Each row has a name. After each piece below comes the name of the row it's from, unless a question asks for something else. Each question is about the rows just above it. Places in a row count from 1.

J_139: [127  74  96 122  96]
J_360: [130 183 165 135 148]
J_498: [150 121  97 178 146]
J_82: [149 122  96 178 147]
J_200: [161 143 163 156 160]
J_739: [151 123  96 177 148]
J_258: [137  95 164 100 161]
J_549: [161 140 165 156 160]
J_864: [130 183 161 134 148]
J_648: [127  74  95 121 148]
J_522: [ 74  95 120 134 108]
[ 74  95 121] | J_648
[127  74  95 121 148] | J_648
Where in the named rows is [149]? | J_82, 1
Go on from [121  97] to the end of its row. | [178 146]

J_458: [162 159 106 129 170]
J_326: [135 124 132 138 135]
J_304: [162 159 106 129 138]
J_492: [135 124 132 138 136]
J_615: [162 159 106 129 129]
[162 159 106 129 138] is in which row? | J_304

J_450: [135 103 104 146]
J_405: [135 102 146 105]
J_635: [139 135  95 105]
J_464: [168 145 106 134]
The row with [103 104 146] is | J_450
Print row J_405. | [135 102 146 105]
[139 135  95 105] is in which row? | J_635
[168] is at row and place | J_464, 1
The rest of the row after [135 102]: | [146 105]

J_613: [119 147 125 136 138 105 142 122  83]
J_246: [132 118 135 134 136 145 120 129 161]
J_156: [122 120 137 133 138 118 138 111 145]
J_723: [125 118 134 134 136 115 139 112 140]
J_60: [135 118 127 126 123 141 120 129 154]
J_223: [125 130 129 130 131 124 130 129 130]
J_685: [122 120 137 133 138 118 147  99 153]
J_540: [134 120 128 124 125 137 122 131 150]
J_163: [129 135 128 126 130 124 124 138 123]
J_440: [125 130 129 133 131 124 130 129 119]
[127 126] | J_60
Print row J_163. | [129 135 128 126 130 124 124 138 123]
After [118 134 134 136], its row goes on with | [115 139 112 140]
After [126 130], its row goes on with | [124 124 138 123]
[132 118 135 134 136 145 120 129 161] | J_246
Row and place of [127] in the named rows: | J_60, 3
Print row J_156. | [122 120 137 133 138 118 138 111 145]

J_579: [133 129 118 103 156 128 129 134 161 106 114 168]
J_846: [135 125 115 109 156 127 115 124 156 105 113 170]
J_633: [156 135 115 109 127 125 114 127 156 110 116 163]
J_758: [133 125 125 104 155 128 107 128 164 106 113 169]
J_59: [133 125 125 104 155 128 107 140 164 106 113 169]
Where do [135 125 115 109 156 127 115 124 156 105 113 170] appear? | J_846
[135 125 115 109 156 127] | J_846
[156 135 115 109 127 125 114 127 156 110 116 163] is in which row? | J_633
[133 125 125 104 155 128 107 140 164 106 113] | J_59

J_125: [144 120  99 141 135 135 111]
J_670: [146 140 125 139 127 151 134]
J_352: [108 146 159 119 117 153 163]
J_889: [175 158 105 168 135 171 125]
J_944: [152 133 108 144 156 170 111]
J_47: [119 130 135  95 117 115 141]
J_441: [107 156 126 137 134  96 153]
J_654: [ 96 109 156 107 134 137 148]
[158] is at row and place | J_889, 2
Where in the named rows is [140]? | J_670, 2
[135 171] | J_889
[ 95 117 115 141] | J_47
[ 96 109 156 107 134 137] | J_654

J_964: [104 138 117 142 123 147 160 122]
J_316: [115 153 116 112 123 112 107 145]
J_110: [124 130 128 126 124 134 125 125]
J_634: [101 121 129 127 141 127 112 111]
J_197: [110 111 130 152 146  98 138 135]
J_72: [134 120 135 120 130 116 122 128]
J_76: [161 123 143 113 125 114 108 127]
J_571: [111 126 117 133 144 142 128 130]
J_805: [128 137 137 145 122 115 135 115]
J_272: [ 98 139 135 112 121 157 128 119]
J_557: [147 145  74  96 112  88 125 127]
[ 98 138 135] | J_197
Print row J_272. | [ 98 139 135 112 121 157 128 119]

J_710: [ 92 131 168 150 120 100 156 160 146  82 108 147 134 155 100 151 104 145
 111 140 161 146 156 145  83  81 151 146 166  85 153 131 124 119  87 162
 119 125  83 129 144 133  79  90 144 128]
J_118: [139 137 110 122 133 135 128 124 106 124 124 127 118 102 111 132 145 122
 105 124 105 103 108 128 134 131 132 132 118 122 121 113 142 123 138 113
 112 139 132 141 130 100 131 115 112 116]
J_217: [142 148 112 131 142 101 156 132  98 116 114 137 125 102 102 137 150 119
  94 120 108 106 112 130 127 122 139 136 122 111 121 103 147 130 139 120
 112 148 124 149 141  90 123 105 105 108]
J_787: [147 165 146 172 169 158 159 157 113 121  96 174 171 152 126 140 141 114
 116 112 158 161 164 141 109 110 144 132 143 107 123 102 137 169 133 162
 157 155 107 144 170  90 123 115 108 102]
J_14: [145 126 102 114 133 142 112 110 111 149 130 118 125 111 139 109 137 111
 131 115 111 121 112 115 144 146 112 110 103 144 108 119 125 135 148 111
 132 130 145 123 121 120 150 145 112 120]
J_7: [144 150 111 131 109 141 138 134  94 118 111 139 127  99 102 134 150 115
  93 119 111 109 112 134 125 121 138 131 121 109 117 100 146 135 141 123
 114 151 123 149 144  89 125 106 102 104]
J_505: [136 140 110 126 133 132 132 127  98 113 115 130 118  98  99 136 145 119
  94 120 102  99 107 131 126 121 135 135 121 110 120 104 144 121 132 113
 107 139 123 144 133  90 120 102 106 108]
J_926: [ 89 123 162 144 114  97 147 151 144  83 108 139 129 152 101 144  99 141
 113 135 155 141 151 137  84  82 143 140 158  88 147 129 118 113  84 154
 117 117  83 122 135 133  80  91 141 127]
[142 148 112 131 142 101 156 132  98 116 114 137 125 102 102 137 150 119
  94 120 108 106 112 130 127 122 139 136 122 111 121 103 147 130 139 120
 112 148 124 149 141  90 123 105 105 108] | J_217
The rest of the row after [100 156]: | [160 146  82 108 147 134 155 100 151 104 145 111 140 161 146 156 145  83
  81 151 146 166  85 153 131 124 119  87 162 119 125  83 129 144 133  79
  90 144 128]
[ 92 131 168 150 120 100 156 160 146  82 108 147 134 155 100 151 104 145
 111 140 161 146 156 145  83  81 151 146 166  85 153 131 124 119  87 162
 119 125  83 129 144 133  79  90 144 128] | J_710
[147 165 146 172 169 158 159 157 113 121  96 174 171 152 126 140 141 114
 116 112 158 161 164 141 109 110 144 132 143 107 123 102 137 169 133 162
 157 155 107 144 170  90 123 115 108 102] is in which row? | J_787

J_231: [151 149 134  90]
J_189: [ 94 112 134 120]
J_90: [175 135  90 149]
J_868: [167 164 157 165]
J_130: [ 93  89 100  92]
J_826: [ 91 120 157  84]
J_515: [125 149 135  90]
J_12: [154 109 159 131]
Row and place of [151] in the named rows: | J_231, 1
Go on from [ 94 112] to the end of its row. | [134 120]
[149 135  90] | J_515
Print row J_231. | [151 149 134  90]

J_759: [130 129 138 120 123 135 132 146 130 116 126 123 116 117 133 117 126 140
 129 122 122 135 127 129 126 126 136 138 135 116 128]
J_39: [108 125 133 121 127 127 164 132 124 147 131 128 122 119 145  96 101 128
 129 141 129 133  98 134 127 118 168 129 107 111 124]
J_656: [127 117 130 131 153 127 127 123 118 133 116 120 136 117 132 117 126 114
 130 141 128 120 127 153 121 123 128 124 123 135 128]
J_702: [129 127 133 130 133 128 127 130 125 129 124 126 131 131 129 126 128 126
 129 129 126 127 125 136 126 126 129 125 121 131 134]
J_587: [132 153 111 132  90 122 114 123 143 130 158 156 130 130 101 167 140 136
 123 109 135 131 139  73 152 149 105 122 131 133 127]
J_724: [120 121 121 123 127 127 138 119 127 140 134 132 128 126 131 126 121 124
 127 137 135 127 128 124 128 128 131 129 130 123 112]
J_287: [124 116 121 124 131 128 132 114 126 136 129 128 130 128 131 127 126 121
 126 138 135 124 131 127 125 128 127 129 133 127 109]
J_410: [129 123 116 133 134 124 120 105 127 137 129 132 141 141 123 142 133 114
 126 134 135 118 138 125 127 132 112 121 131 142 122]
J_536: [128 121 129 127 137 128 129 126 124 130 123 124 131 130 132 124 127 124
 129 133 128 125 129 137 124 126 129 128 129 129 126]
J_796: [157 152 137 147 125 129  85 143 135  90 121 125 133 138 107 153 158 139
 130  96 113 128 144 126 131 134  99 123 133 149 169]
J_503: [143 114 124 126 141 136 107 119 129 105 115 118 132 132 127 139 145 126
 128 125 128 120 161 131 120 130 105 133 172 134 120]
J_880: [130 143 131 118  96 132 131 149 140 116 137 131 105 105 127 125 128 154
 128 108 126 145 128 108 134 130 133 139 136 110 127]
[157 152 137 147 125 129  85 143 135  90 121 125 133 138 107 153 158 139
 130  96 113 128 144 126 131 134  99 123 133 149 169] is in which row? | J_796
Go on from [117 133 117 126] to the end of its row. | [140 129 122 122 135 127 129 126 126 136 138 135 116 128]
[118 133 116 120 136 117 132 117 126 114] | J_656
Print row J_410. | [129 123 116 133 134 124 120 105 127 137 129 132 141 141 123 142 133 114
 126 134 135 118 138 125 127 132 112 121 131 142 122]

J_86: [167 158 122 147 145 133 126 149 144 139 103  86  78 158]
J_636: [167 157 122 147 149 134 126 133 132 116 140 122 141 133]
J_766: [167 157 122 147 145 115  97  85 132 139 103  86  78 158]
[145 133 126 149] | J_86
Where in the named rows is [116]? | J_636, 10
After [145 115  97], its row goes on with | [ 85 132 139 103  86  78 158]
Print row J_86. | [167 158 122 147 145 133 126 149 144 139 103  86  78 158]
[167 158 122 147 145 133 126 149 144 139 103  86  78 158] | J_86
Go on from [167 157 122 147 145] to the end of its row. | [115  97  85 132 139 103  86  78 158]

